Here is a tiny trained network, its code and every weight. The questions are about switching its units off for an input and a class, where a switched-off unit gives its printed mean instead of its output.

import numpy as np


def w(rows, s, z=0):
    codes = np.array(rows[::2]) - 128.0
    scale = np.full(codes.shape[1], s)
    scale[-1] = z or s
    return codes * scale


def norm(h):
    return h / np.sqrt((h * h).mean(-1, keepdims=True) + 1e-5)


def f(y):
    return y / 2 * (1 + np.tanh(0.7978845608 * (y + 0.044715 * y**3)))


def log_softmax(a):
    a = a - a.max(-1, keepdims=True)
    return a - np.log(np.exp(a).sum(-1, keepdims=True))


def net(x, mask):
    res = np.array(x, float).reshape(1, 4) / 4 @ E
    u = 0
    for l in range(2):
        y = f(norm(res) @ A[l][:, :-1].T + A[l][:, -1])
        res = res + np.where(mask[u : u + 9], y, B[l][:, -1]) @ B[l][:, :-1]
        u += 9
    return log_softmax(norm(res)[-1] @ U[:, :-1].T + U[:, -1])


A, B = {}, {}
E = w([
[149,118,71,55,4],'x0',
[250,81,2,125,162],'x1',
[41,102,116,20,180],'x2',
[12,70,89,191,132],'x3',
],0.0082)
A[0] = w([
[157,5,179,165,192,65],'0.n0',
[125,169,149,122,166,128],'0.n1',
[40,234,148,164,132,108],'0.n2',
[145,217,193,133,109,64],'0.n3',
[204,54,129,132,84,104],'0.n4',
[118,254,131,60,13,4],'0.n5',
[114,94,70,192,67,40],'0.n6',
[180,218,136,143,54,184],'0.n7',
[145,76,49,101,148,59],'0.n8',
],0.0095,0.0042)
B[0] = w([
[121,141,144,108,70,165],'0.n0',
[101,81,177,83,180,159],'0.n1',
[106,137,81,150,154,225],'0.n2',
[176,102,49,113,142,184],'0.n3',
[114,118,123,170,114,194],'0.n4',
[78,174,119,9,43,200],'0.n5',
[168,46,179,130,54,162],'0.n6',
[147,199,146,178,114,254],'0.n7',
[101,155,76,76,125,185],'0.n8',
],0.011,0.004)
A[1] = w([
[4,103,155,181,167,76],'1.n0',
[83,87,103,97,109,89],'1.n1',
[110,71,116,88,111,183],'1.n2',
[122,154,121,100,208,130],'1.n3',
[163,103,189,82,174,6],'1.n4',
[124,153,151,102,175,54],'1.n5',
[164,87,24,142,91,48],'1.n6',
[119,119,55,172,25,148],'1.n7',
[99,90,142,83,114,192],'1.n8',
],0.014,0.0023)
B[1] = w([
[5,219,185,141,208,255],'1.n0',
[154,142,101,162,149,178],'1.n1',
[134,157,126,145,133,175],'1.n2',
[105,82,151,105,146,196],'1.n3',
[213,66,157,92,121,148],'1.n4',
[143,70,153,111,129,156],'1.n5',
[65,107,77,146,125,218],'1.n6',
[130,105,163,89,170,249],'1.n7',
[184,157,140,182,103,175],'1.n8',
],0.013,0.007)
U = w([
[102,98,5,122,145,125],'0',
[208,81,201,62,201,29],'1',
[147,214,156,61,39,253],'2',
[136,38,158,196,51,20],'3',
[32,186,194,146,190,216],'4',
[243,183,154,215,132,96],'5',
],0.018,0.0037)

Each question gives the input, the list of numbers given to net, and the class t.
The units are the neurons (one row each of A and B). Each row of codes is followed by its name. A weight is (code - 128) times the scale printed after its matrix; where a second scale follows, it is the last column's (A, B and U).
mask holds one flag per neuron, layer by layer. A switched-off neuron (its flag False) gives its mean, the last column of its row in B, instead of its output. The means were averaged over made-up inputs and are rounded, as every weight is.
A unit's drop is (log p(t) with every unit on - log p(t) with that unit switched off) / (log p(t) with every unit on - log p(t) with every unit switched off).
The circuit of an input: a set's keep is (log p(t) with only the set's units on - log p(t) with every unit switched off) / (log p(t) with every unit on - log p(t) with every unit switched off). Starting from the 12 units with the biggest drops (on a tie, the unit counted first), units are removed one at a time, each time the one whose removal leaves the highest keep (on an exact tie, the one counted first), for as long as the keep stays at least 0.8.
circuit, biggest first: the units of the circuit, biggest drop first
k most important neurons: the k neurons with the biggest drops, biggest first
drop when u is switched off: that unit's drop, to one decimal
input [-1,-4,-2,-3], class 2: circuit, biggest first => [1.n0]
input [-5,2,3,-1], class 1: circuit, biggest first => [1.n4 0.n2]
input [1,-4,-8,3], class 5: circuit, biggest first => [1.n0 0.n7]
input [-3,-4,-6,-1], class 5: circuit, biggest first => [0.n3 1.n0]
input [0,0,-6,-1], class 5: 2 most important neurons => [1.n0 0.n7]
input [3,-2,8,-2], class 2: circuit, biggest first => [1.n0 1.n8]
input [2,4,-4,8], class 3: 3 most important neurons => [0.n6 1.n0 0.n2]
input [1,-5,7,-4], class 2: circuit, biggest first => [0.n5 1.n0]
input [2,2,6,3], class 0: 2 most important neurons => [0.n8 1.n0]
input [-6,8,-8,3], class 3: 2 most important neurons => [1.n0 1.n6]
input [-1,-4,-4,-2], class 5: 3 most important neurons => [0.n7 1.n0 0.n3]
input [0,8,-8,6], class 3: 2 most important neurons => [0.n6 1.n0]
input [-6,2,-3,-4], class 5: 3 most important neurons => [1.n7 0.n5 0.n8]
input [1,8,-4,-4], class 0: circuit, biggest first => [1.n6]
input [0,3,8,1], class 0: 3 most important neurons => [1.n0 0.n8 1.n7]
input [-6,-2,-2,-8], class 1: drop when 0.n1 is switched off => 0.2
input [2,-3,-5,-4], class 2: drop when 0.n5 is switched off => 1.3
input [-4,6,3,1], class 0: drop when 1.n0 is switched off => 0.4
